Each row is followed by its class number.
[-25  -4  13 -15 -30 -17 -11 -67 -25   8 -39 -17 -21 -51   8  25 -25 -27
 -36 -18   9 -12   2  27 -13 -13  15 -33  -6  44 -11  20 -18  36 -69 -20
 -14 -34 -25 -53  16  10] : 1
[ 27  -1 -10 -25 -39  57   3 -25  19 -21 -66 -14  11 -70 -22  18  67 -33
  -9  11   3 -24  -4  -3  28 -37 -46 -39   4  21  26  24 -39  15 -23 -36
   3  -3 -33  54  16 -12] : 6
[-18  15 -22 -54 -31  -9  43 -18 -24  26  23  20  -1 -32   2 -53  22 -16
 -26  32  30   6 -15  30  26 -16 -24 -27  27 -18   7  24   0  32 -29  15
 -12   7 -66 -34   9  26] : 7
[-25  34  -3  17  -2   0  43  57  11  19  50 -20 -21 -48 -19 -30   9  18
  28  40  31  -4 -23 -36  14  -6  -2  -2   8 -49  21 -16  23 -20  35 -27
  52  -3   7 -13  -5 -18] : 4
[ 51   3  11  23  12 -53 -21  32 -17  19  -5  27 -39 -37  38   4  15 -16
  -6 -15 -23  34  36  24 -59   7  19   5 -40  -7 -20  31  37  32  10 -35
   0 -64  -7 -35 -16  12] : 0
[ 18  12 -19 -22 -23  47  26  16  12 -14  -2  10 -31 -65 -42 -37  43 -23
  28  16  17   1  -5 -40  78 -28 -36 -35   3 -34  38  -6   6   4  16  -3
  12  30 -34   3 -16  14] : 4
[ 31   0 -34 -50  13  58 -27 -17  -7 -44 -13   1 -23 -65 -38   1  21  -6
 -21  32  -5  14   0 -26  33 -37  13 -22 -38  -3  -8   9   5  10   5 -47
  23 -14 -41   2  -1  27] : 2
[  40   29  -16   17  -34   31   11   42  -25  -22   42  -34    5  -74
   39   36   60  -44   15    3   -5  -19  -30 -101  -23   -3  -48  -16
  -19   -7    3   47  -15   -7   16  -37   16  -12    2  -29  -16   -6] : 1
[ 13  34 -32 -31 -55   1  -7  17   4  -5  33 -23 -16 -60  22   4  -5  -6
 -15  -8  60 -15 -16  10 -13 -17 -46   0   0   6   8  13 -11  19  14 -27
  37  -7  -6 -51 -19   4] : 3
[ 19 -13 -23  -8  43  50  12 -22   9   2  13 -24 -11 -73 -41 -16  26   0
   3  11  10 -14 -31 -31  13 -19 -36  41  -2 -15  41 -11   6 -18  47   1
  47 -19 -14  17  -6  -5] : 6
[-11   8  -4  -6  -4 -21  -1  34  -8  46  30  52   6 -12  12 -22  28  -3
 -16  17  15  17 -23 -15 -59  12  -3  -1 -12  -4  -9  38  -2  38  20   1
  -4 -63 -40 -28   9   7] : 5
[-18 -14  43  43  20 -65 -13 -23   2  42   3 -14 -27 -60 -12   1  17 -16
  -4 -21 -49  34  13   6 -43  -8  19   1   0  -2 -34  37  11  54   0 -25
   7 -53 -48  13  21  16] : 5
[  4   7 -16  31  14 -14 -18 -19 -36  17 -13  12 -35 -34 -12 -47  30 -20
   8   8 -26  -1   4  25  25  -5  38 -14  71  22 -16  28  36  76  -6 -30
  13 -59 -41   8  -5  30] : 5
[-18   5   1  22  -2  11  29 -38 -35  38 -69 -16  25 -52  25  -9  22   8
 -21 -15 -27 -10  19  -1  56 -14  34 -10  75 -35  -4  47  29  76 -20  10
 -30 -45 -19  15 -35  29] : 0
[-18  17  10 -38  -8 -68  25  -9 -19  61  34   5 -14 -66  45   0   7 -31
 -21 -13  16  11  37  57 -43   6  18 -28  10 -32  -1  18  12 -15 -52  -6
  25 -34  -7 -38 -19  -5] : 3
[   9   25  -47  -27    6   19    5   30    7   23  -27  -33   -4 -107
  -10   32   35  -14  -26   13   21  -25   24   -4   17  -25    0  -24
  -37  -27   16   16  -12   -2   40  -12   66  -10  -22  -15  -29  -11] : 3
[-35   3 -55 -52  -7  35  22 -20  -9 -37  17 -32  22 -85 -42  -1  54  -1
 -43  24  -5   3 -15 -13  19 -13 -25   9 -19 -23 -10  -2  26  15   9  -2
  25  18 -79 -18 -37  33] : 7
[ -9  33 -35  -9 -14  42   3  -3 -39   1   1 -11  25 -51 -77  -8  50 -18
 -21  13 -12  18  47 -28  -3 -11   2 -15  -2  16  40  18  30  -4   3 -13
 -12 -22 -41  -7 -18  26] : 7
[ 16  12   0 -22 -17  17   9  -3 -19  46  23   5  23 -54 -34   5 -16 -13
  20  -6 -36  -1   0 -21  17   3  32 -31 -29  10  17  50 -13 -51  10  11
 -30 -39 -24 -14  14  -5] : 0
[ 21  20  18  -1 -29  22   5   8 -25  18  14 -28  -9 -85 -47 -11   9  -8
  23  31  -2   6  33 -45   5 -14  -6 -24  -9  11  12  18   7 -23  -9 -22
 -22 -38 -25 -28   1  12] : 6
[ 30  49 -21  35   1  23  15  47 -38 -15  13 -11  31 -14  16  34  47  12
  12  27  14 -13   3 -68  -9  -8 -21   0 -16   4  26  38 -15  -9  39  27
  -1 -47  -4   6   1  12] : 3
[  8  18   4  17   4 -28   4  -3  11  69  48   8 -17 -61  -2  -5  16   4
 -20  -4  11  13  -6 -24 -42   8  -5  24  54  -3  12  38  39   8  28 -25
  19 -65  -4  -2 -13   8] : 5
[ 23  25  21  13  -4  16  27  41   2   8  22  -3 -14 -27 -39   8  13 -29
  11  -8   5  17 -33  -8 -45 -22 -23  -8 -21   5  20  19   4  -5  -5 -70
 -12   2 -22  -8  20 -38] : 1
[ 18   7  11  -4  -1 -32 -26 -22  13  77   1  32  -5 -99  46  -4  19 -29
  -7   7   4  18  13 -23  23  17  -2 -45   9  -5 -24  46  -4 -10  -2 -22
   7 -25  -8 -30   9 -12] : 5
[-63  21  -3   7 112   0  36   1 -39  11 -43  -4   9  12 -66 -21  40 -16
 -20  21   0   6  10 -65 -28  -4   0  14  30  12  -8  16  28  27  -8   9
  14 -14 -66 -19  11  14] : 4
[  0  26  -7   0 -11  13  14  15  -9 -48 -37 -18 -10 -72 -36 -15  56 -16
  44  19  35  -2 -17 -53   0 -29 -39   7  27 -18  62   1   6 -34 -10 -25
  23  -5 -38  12 -36   0] : 4
[  9   2 -17 -16  21 -45  39  22  22  31  16  54 -32 -36   0 -16  74 -20
  28 -38 -16  15 -12 -38 -62  -6 -32   4 -18  34 -14  -8  17  20 -26 -24
  -3 -29  -8  21 -34 -10] : 1
[-26  29 -14  -9   3  17  27 -23   5 -22  -2 -14  10 -43 -58 -50  43  -2
  48  51  46 -11 -21  15  24 -32  -9   3  59   8  29 -28  17  14  10  -5
   8  31 -52   6 -11  13] : 4
[ 63  31   2  10 -55 -26 -19  12  -6 -26 -17   7 -28 -61   4  -1  -1 -32
  40  16  17  10 -21  10  32 -33  -3 -12 -15  64  18  21  -5  14  -6 -58
  -3  -8 -22   1   5  -2] : 3
[ 45  26  32  28 -37  11 -25  37 -10  37 -48  16  17 -44 -11 -32   1 -15
   1  15  21  54 -32   8 -47  11  13 -15 -13  50   7  -8  27  73  33 -41
 -10 -32   6  21 -30 -13] : 1
[-18   1 -23 -19   8  25  66 -12  12   6   7  -4  17 -23 -13  -3  46 -48
   0 -10  -9 -10  42  35 -16  -2 -30 -25 -59 -35  19  45 -53 -53  31  -5
  25  19   0 -16   1  -9] : 2
[-29 -10   2  19   5   2  -2  15 -18  30   0 -10  23 -22 -20   5  37 -23
  20   0 -34 -23  14 -79   0   0  -5 -23   1 -55  33  33 -18 -66 -10  46
  19 -13 -58 -23  12  -6] : 4
[ -1   4  -6 -26  74   6 -13 -23 -50  29 -66  -8 -20 -35 -27  -8  10 -17
 -41   4  -2   6  16  -7   0 -15  43 -11   7  -1 -16  34  19  43  -9 -27
   8 -40 -32 -18   9   6] : 0
[-28   0 -33  24  27  12  21   0   3  12  11  36   8 -14  -2 -34  58 -29
   6  22  -2   9 -12   1 -40  -3 -20  14  11  19  -1   9   9  39 -25 -34
  21 -20 -32  -3   4 -16] : 4
[  1 -20  14 -20 -13   4   7 -30  -6  -2  -3  16   9 -49  14  10  -2 -16
   4 -18  -9 -14 -20   9 -16  17 -21  23  22  15   3  42  12 -17 -30 -11
 -40 -34 -47 -39 -14  -1] : 6
[ 13  26 -20  24  36  50   3  -8 -48 -17   2 -59 -25 -54 -23   5  36 -22
 -25  13 -31  -4  18  10  -3 -14   3 -23  29 -12 -24  32  30  38   6 -40
  29 -19 -45  -6  -4  27] : 1
[-16  34  -6 -24 -10  10  34  43 -28   5  40 -32 -34 -21 -20 -14 -29  -7
   5  16  -6 -24   4   2 -25  -6  15 -18  15 -33  16  55 -18 -62  11 -43
  50 -53  -4 -36   5   5] : 2
[ 26 -29  43  23  13 -14  34 -14 -37  32 -31  15   2 -18 -18 -59  11 -33
   6  30 -19   8 -46 -10  -3  25  42  12  18  31 -34  52  15  69  33 -12
 -15 -31 -37  -4 -21  14] : 2
[-22  16 -24 -26 -62 -14  61  40  -4 -32  64 -25   8  -3 -44 -13  39 -31
  23  -9 -30 -14 -26 -43 -11 -15 -57  -6  -1 -40  51  11 -12 -72  -9  21
  44 -12 -40  -5 -14  26] : 2
[ 25  -3   9 -38 -16  15  17  -4 -13 -24  23   3 -25 -63 -26  24  34 -54
 -21   3 -39 -21 -12 -51   3  -6  15 -24   0  -3  18  45   2 -21   1 -27
  38 -50 -23 -20  -7  31] : 2
[ -5   9 -30  12  33  22  42  -9 -34 -26  58 -12 -34 -69 -12 -36  36 -45
  42  21 -31   2 -13  -2  53 -18 -21 -14  20 -41   7  18  -6   3 -21   0
  21 -18 -34  -9   6  19] : 5
[ -12   33  -10  -13   -6   27    3  -28   23  -24  -42   10   15 -112
   40   16   51  -32   39   37   27   -8  -12  -15   29    1  -48  -16
   24   14   11   51  -30  -31    4  -42   10    9  -13   -8   -9  -15] : 4
[-50  27 -12  -6  53   0  35 -16  10  27 -24  33 -37 -77 -24  -5  87 -37
  -3  -9 -42  14   2 -36  -1 -13 -50  -6  37   9  16  10  15  20 -11 -26
  54 -52   9  25 -10  16] : 1
[ 22 -12  51   5  29 -50  12 -19  -7  57 -36   7 -15 -30  -1 -16   9 -11
  -1 -29  28  15  21  -7 -59  -1  -8  15  13  14   4  25  19  16 -16 -24
 -36 -27 -19 -10   0 -19] : 6
[-28 -11  11  -9 -26 -49  30  45   2   2 -35  -6  -8  10  -5  24   4 -14
 -15 -43 -35 -16   2   7 -26  15  16   0 -19 -19 -19  10  16  17 -21 -10
  -3 -16  -7 -20 -31  -4] : 0
[  3  10   3 -29  21 -28 -10 -43  -9  32 -25   9 -30 -42  10  19  27 -39
 -64 -12   6   9 -29  24 -31  10 -24   0  43  28   9  36  36  41   4 -12
  36 -42 -37 -15   5  24] : 1
[ -7   5   5 -20   0 -22 -17 -47   6  51  -6 -16   1 -39  19  20 -12 -16
 -44 -45  24   0 -37 -24 -30   2 -31   2  23  31 -11  35   8   8 -12 -36
   8   1 -21 -32  13 -19] : 1
[ 26  23   3  27  20 -63  -3   2 -15  -7  13  -8 -34 -42  25   4  40 -17
  -8  11 -14  13  -4 -12 -26   5  -9   7  10   2   9  30  32  15  50 -11
  75 -76  -8  -7   4  40] : 2
[ 73  46 -23  18 -48   7  13 -28  22  13  -7   8  14 -78 -10 -29  23  19
   5   1  38  21  -8   4  42  -7 -43 -24 -42  54  17  16  -1 -40  70 -30
  17 -12   6  11  -3   4] : 0
[ 39 -51  28  -4  13 -11 -25 -31 -25   5  -7  23 -20 -40   1 -31  14 -40
  11  24 -15   9 -30 -40   6  -6 -12  24   1  12 -10   1  17  43 -34  13
 -24 -17 -59 -41   5  18] : 6
[-27 -15  28 -34 -21 -27 -14 -51  -4  14 -27  53   1 -90  22 -20  64 -21
 -18   4   5  17  -1  34  63 -14  26 -21   3 -48 -25  16  38  46  -7 -41
  -7  20 -68 -49 -15  12] : 3
[ -5   4 -13 -44  -7  30  -2 -50   3   1   3 -14  -7 -69 -56 -31  -4 -23
  42   9  10  -9   0 -22  32 -40 -31   9   1  22  54  -1 -27 -72 -12 -17
   6   5 -21  -1  14  -1] : 6
[-30 -24  46 -16  26 -18  12 -30 -16  -4  36  35 -25 -23  28  -2  31  -4
  25 -41  41   7   0  24 -27  20  32  -7   1 -55  -9   1  30  57 -17 -17
 -61  -1  -3 -49   0 -19] : 4
[  4   6 -52 -16  35  19   6   0  37  10  19  11 -20 -44 -49 -32  32   0
  33  23  12  -3 -42  26  -4 -28   5  12  13  35  13 -11  17  18  20 -48
  37   0 -43  55   9 -28] : 4
[-29  -1  10 -15 -35  19  29  17   5 -11  21 -36 -18 -33  -9   0  15 -13
   7  24  19 -29 -71  26  -2   0   3  38  54 -33  -2   0  37  48  29 -57
   6  36  -2 -16 -37 -11] : 1
[-30  29 -24 -53  17 -19  11  -2 -36  25  18  14  20 -27  -1 -18   9 -19
 -12 -32 -25   7   9 -11   5   0  48 -27  33   4  11  18  33  16 -21   1
  -5 -28 -32   9 -10  18] : 7
[ -4  26 -10 -51  41  10  37 -23  -5  88  42  -1   0 -66 -48 -64  25   3
  20  22  15 -14  -8 -23  16 -18  -6  -2 109 -25  31  28  15 -37  17  21
   7   3 -39  21 -12   5] : 7
[-47  -1  33  22  39 -28  52   7 -21 -10 -37 -27   4 -47 -16  18  21  11
  13 -56  -5  13  27   0 -52  -1   6  23 -41 -30  10  14  20  11 -10 -26
 -30 -46 -18  -2 -19 -20] : 6
[ -8  -1 -15 -49   7 -34  -4 -16   5 -31   0  21 -28 -36  32  38  20 -35
 -10 -19  -7  20 -34  36 -14 -12  -8   7 -25  12 -15  11  33  51 -27 -39
 -19   7 -47 -22   0  10] : 1
[ 61   0  14  25 -20 -12   1   5 -12  42   0  37  -2 -31  39 -29   4 -29
  -3  55  26  40 -27  19  65  10  -1 -14 -12  10 -19   5  25  68   5  -7
 -24  26  -3 -19   8 -12] : 3
[  2  37 -20 -18   8  31  44  -8  -1  61  32 -20  26 -62 -25  -9  14 -31
   3 -20  -5 -21 -35 -85 -32  -7 -33  -5  33  50  21  41 -25 -43  10  -9
  27 -22   2  12 -12 -12] : 1
[ 26  33  21   6  15  45   9  28 -14   0  28  -4  24 -21 -21  -8  -7 -39
 -34   4  -3   6  -1  19 -49  21 -12  -1 -15  18  28  22  12  -5  75 -10
  42 -44 -11 -35  15  14] : 6
[-22  17 -22  -3  19  43  24  22  12  11  20  10  40 -26 -36  32  57  -8
 -12  -2  -9 -12 -28 -75  -3 -10 -37 -11  -1 -21  28  34 -25 -19  17  13
   4 -28 -33  20  25 -12] : 5
[ -9 -13  -2  21 -12 -69  21 -18  -4  40  14  -5  -5 -39  75   1   2 -45
  16   7  18  12   2 -18  10   6 -43   7 -11 -39   1  33 -25 -11 -39  17
 -10  17   3 -52   5 -13] : 5
[-35  13  13  26   3 -19  38  28 -22   0  14  14 -22 -23   6 -25  30 -29
   4 -38 -37  17  28  19 -15 -36  32   5  13 -69  20 -11  58  59 -12 -35
   5 -15 -26 -36 -34  28] : 1
[ 34 -12 -16  16  10  29  10 -27 -20   8  22   9 -31 -51 -36 -10  31   2
  18 -16  -6   7  -2  10 -29   8 -40   9 -28   6  21  37 -17 -49  -7 -15
  -9 -63   1  -6   2 -18] : 0
[  30   11  -18  -18  -16   51   32    5   -9   26    6    2  -26 -114
  -39  -38   37  -18    9    3  -10  -10   22  -44   19  -25  -19  -28
  -17   -3   42   20  -12  -36    4  -27   35  -63  -11    5  -21    4] : 6
[ -3  -9 -46 -21   4 -14  55 -16 -10   8   0 -27 -31 -48 -58 -24  44 -17
   5  26  12   0 -31 -22  44   2 -66 -11   6  -6  16   4   5 -30 -33  11
  35  -7 -30  -1 -10  -6] : 2
[ 51   5 -13  19 -10 -36  17  25  14  17  58  13  -4 -67 -18  13  49 -47
  13   8 -12  37 -10  15   0  19 -40 -33 -39 -11  20   0  24 -23  -2  16
   5 -11 -42  -8   8 -14] : 5
[-12  23 -21 -42 -52 -10  -6 -22 -26  36 -23  -2  16 -54  33   5 -18   0
 -17 -27   1  13 -14 -27   4  19  -8 -21   1  25   2  52   9 -34 -18  -3
 -19 -31 -28 -13 -34  14] : 1
[ -3  -3 -17 -26 -24  29  25  37  11 -59   9  11  -7 -58 -67  -6  65 -41
   2  -4 -20 -18   8   0  23 -19   0 -10 -29 -26  16 -36  28  25  18 -22
  14  37 -46 -42 -43  18] : 7
[-41   7   3  17  13 -28  32  21 -23  47  -5  13  17  51  17  15  19  -5
 -32 -32 -20 -11   8 -85 -67  28  -5  11  22   9  11  64   2  -1 -10  26
  -3 -60 -13  10   3  10] : 4
[ 45  15 -28  11   2  22  25  14 -11  23  23   3   7 -49 -39 -32  46 -22
   9   0 -53 -26   1  -2   9  -5  40 -26  11  16  -1  19  17 -37  20 -33
  45 -39 -21  22 -18  -2] : 0
[-60 -45  26 -34   9   9  18 -32   5 -14  13  55   9  17  41   2  21  -6
  -6 -11  -1  -8 -30  26 -14  21  30  20  -8 -55 -16  28   2  20  -7  -8
 -41  18 -32 -22   2  -7] : 4
[  6  -2 -23 -11   1   2  49 -25   6  56 -40   7 -10 -94  36  -4  20 -15
 -55  38  24   7   1 -12  41  -9 -40 -23 -20 -27 -12  68 -34  28   7  16
  11 -22 -41 -12  -4  15] : 5
